Below is a small trained network, with its code and all its weights. Each question gives an input and a target symbol and asks what happens when units are switched off, that is, made to give their printed mean instead of their output.

import numpy as np


def w(rows, s, z=0):
    codes = np.array(rows[::2]) - 128.0
    scale = np.full(codes.shape[1], s)
    scale[-1] = z or s
    return codes * scale


def norm(h):
    return h / np.sqrt((h * h).mean(-1, keepdims=True) + 1e-5)


def f(y):
    return np.maximum(y, 0)


def softmax(a):
    e = np.exp(a - a.max(-1, keepdims=True))
    return e / e.sum(-1, keepdims=True)


def log_softmax(a):
    a = a - a.max(-1, keepdims=True)
    return a - np.log(np.exp(a).sum(-1, keepdims=True))


def net(x, mask):
    ids = ['αβδεζλξπστψω'.index(c) for c in x.split()]
    T = len(ids)
    res = E[ids] + P[:T]
    r = norm(res)
    for j in range(3):
        rows = slice(2 * j, 2 * j + 2)
        q, k, v = (r @ M[0][rows].T for M in (Q, K, V))
        z = softmax(np.where(np.tri(T) > 0, q @ k.T / 2**0.5, -1e9)) @ v
        o = O[0][rows]
        res = res + np.where(mask[j], z, o[:, -1]) @ o[:, :-1]
    y = f(norm(res) @ A[0][:, :-1].T + A[0][:, -1])
    res = res + np.where(mask[3:15], y, B[0][:, -1]) @ B[0][:, :-1]
    return log_softmax(norm(res)[-1] @ U[:, :-1].T + U[:, -1])


Q, K, V, O, A, B = {}, {}, {}, {}, {}, {}
E = w([
[204,182,127,154],'α',
[96,87,207,111],'β',
[137,133,127,226],'δ',
[81,186,25,111],'ε',
[235,65,103,149],'ζ',
[110,34,254,77],'λ',
[144,42,61,111],'ξ',
[94,188,160,86],'π',
[92,129,95,192],'σ',
[91,66,53,67],'τ',
[195,96,76,152],'ψ',
[133,152,210,88],'ω',
],0.019)
P = w([
[80,56,255,252],'0',
[104,124,213,214],'1',
[122,144,193,193],'2',
[132,156,183,169],'3',
[145,162,175,151],'4',
[157,171,173,136],'5',
[166,179,172,121],'6',
[172,183,165,106],'7',
[184,194,170,93],'8',
[191,198,171,75],'9',
[202,202,177,56],'10',
[200,223,183,49],'11',
],0.0062)
Q[0] = w([
[216,164,213,171],'H0',
[212,2,101,165],'H0',
[53,96,176,178],'H1',
[79,141,133,156],'H1',
[112,119,151,128],'H2',
[92,142,112,158],'H2',
],0.031)
K[0] = w([
[237,167,192,159],'H0',
[208,3,119,149],'H0',
[86,108,158,183],'H1',
[96,136,113,152],'H1',
[122,105,144,142],'H2',
[99,141,123,147],'H2',
],0.032)
V[0] = w([
[111,175,176,5],'H0',
[212,173,118,72],'H0',
[176,109,97,59],'H1',
[134,70,111,193],'H1',
[129,129,136,133],'H2',
[22,91,164,224],'H2',
],0.014)
O[0] = w([
[210,28,212,124,2],'H0',
[80,36,138,198,242],'H0',
[126,140,27,126,164],'H1',
[129,83,83,172,174],'H1',
[124,124,124,132,133],'H2',
[183,2,119,116,30],'H2',
],0.009,0.0069)
A[0] = w([
[121,66,121,171,168],'N0',
[51,132,117,166,177],'N1',
[132,122,154,154,180],'N2',
[157,128,95,113,150],'N3',
[146,81,147,111,211],'N4',
[70,71,138,154,13],'N5',
[93,175,209,90,93],'N6',
[4,63,147,139,151],'N7',
[122,168,150,107,251],'N8',
[133,136,125,174,35],'N9',
[213,123,121,154,143],'N10',
[134,176,166,133,20],'N11',
],0.023,0.0026)
B[0] = w([
[129,148,197,132,163],'N0',
[178,112,181,95,250],'N1',
[84,138,158,89,163],'N2',
[146,215,103,131,162],'N3',
[154,62,141,79,150],'N4',
[84,149,71,135,149],'N5',
[59,116,198,41,161],'N6',
[155,6,201,146,169],'N7',
[148,158,75,139,177],'N8',
[54,79,106,153,192],'N9',
[168,162,143,72,152],'N10',
[168,156,53,129,175],'N11',
],0.024,0.012)
U = w([
[184,128,162,116,208],'α',
[87,160,48,105,226],'β',
[110,128,98,94,46],'δ',
[88,101,79,125,96],'ε',
[65,102,82,151,122],'ζ',
[151,62,20,86,104],'λ',
[114,105,54,198,168],'ξ',
[94,121,96,100,78],'π',
[97,110,84,126,76],'σ',
[202,138,92,97,4],'τ',
[2,195,122,125,159],'ψ',
[161,197,145,155,2],'ω',
],0.011,0.0061)

Each question gives the input, a string of symbols that net reads in full, and the target symbol t.
The units are the heads (2 rows each of Q, K, V and O) and the neurons (one row each of A and B). Each row of codes is followed by its name. A weight is (code - 128) times the scale printed after its matrix; where a second scale follows, it is the last column's (O, A, B and U).
mask holds one flag per unit, heads first, then neurons. A switched-off unit (its flag False) gives its mean, the last column of its rows in O or B, instead of its output. The means were averaged over made-up inputs and are rounded, as every weight is.
A unit's drop is (log p(t) with every unit on - log p(t) with that unit switched off) / (log p(t) with every unit on - log p(t) with every unit switched off).
The circuit of an input: a set's keep is (log p(t) with only the set's units on - log p(t) with every unit switched off) / (log p(t) with every unit on - log p(t) with every unit switched off). Starting from the 12 units with the biggest drops (on a tie, the unit counted first), units are removed one at a time, each time the one whose removal leaves the highest keep (on an exact tie, the one counted first), for as long as the keep stays at least 0.8.
units of the circuit, in order: the units of the circuit, biggest drop first
top k neurons: the k neurons with the biggest drops, biggest first
heads that matter: for each layer, one digit per head in row order, 1 if its drop is at least 0.15 and else 0, layers parted by /
drop of u: that unit's drop, to one decimal
input τ α α ξ, target α: heads that matter : 010
input π ζ τ, target α: heads that matter : 000
input ε τ π, target α: heads that matter : 101
input τ τ τ ε σ π α ψ α, target β: units of the circuit, in order : (N7; N11)
input α β ξ ε ξ, target β: units of the circuit, in order : (H0)
input α τ α α α τ ψ, target ξ: units of the circuit, in order : (N6; H0)
input τ α α α, target ψ: top 2 neurons : (N9; N7)
input α α α ψ, target ξ: units of the circuit, in order : (H0; N6; N2)
input ζ ψ δ α ζ α, target β: units of the circuit, in order : (N7; N0)
input α ψ α ξ, target α: top 4 neurons : (N9; N11; N1; N8)
input α ψ ψ ψ τ, target α: top 2 neurons : (N9; N7)
input ξ α α ψ α α ψ σ ζ π α ψ, target β: heads that matter : 011
input ψ ζ ψ τ δ α α ζ, target β: heads that matter : 000
input α ω ω α α α ψ ψ ω α δ ψ, target β: heads that matter : 000
input λ ψ τ ψ ξ α δ α α ε α ξ, target β: drop of H1 : 0.1
input ζ ψ τ α ζ α α ζ α ω ζ, target β: drop of H0 : 0.0
input ξ α α α, target ψ: drop of N7 : 0.3
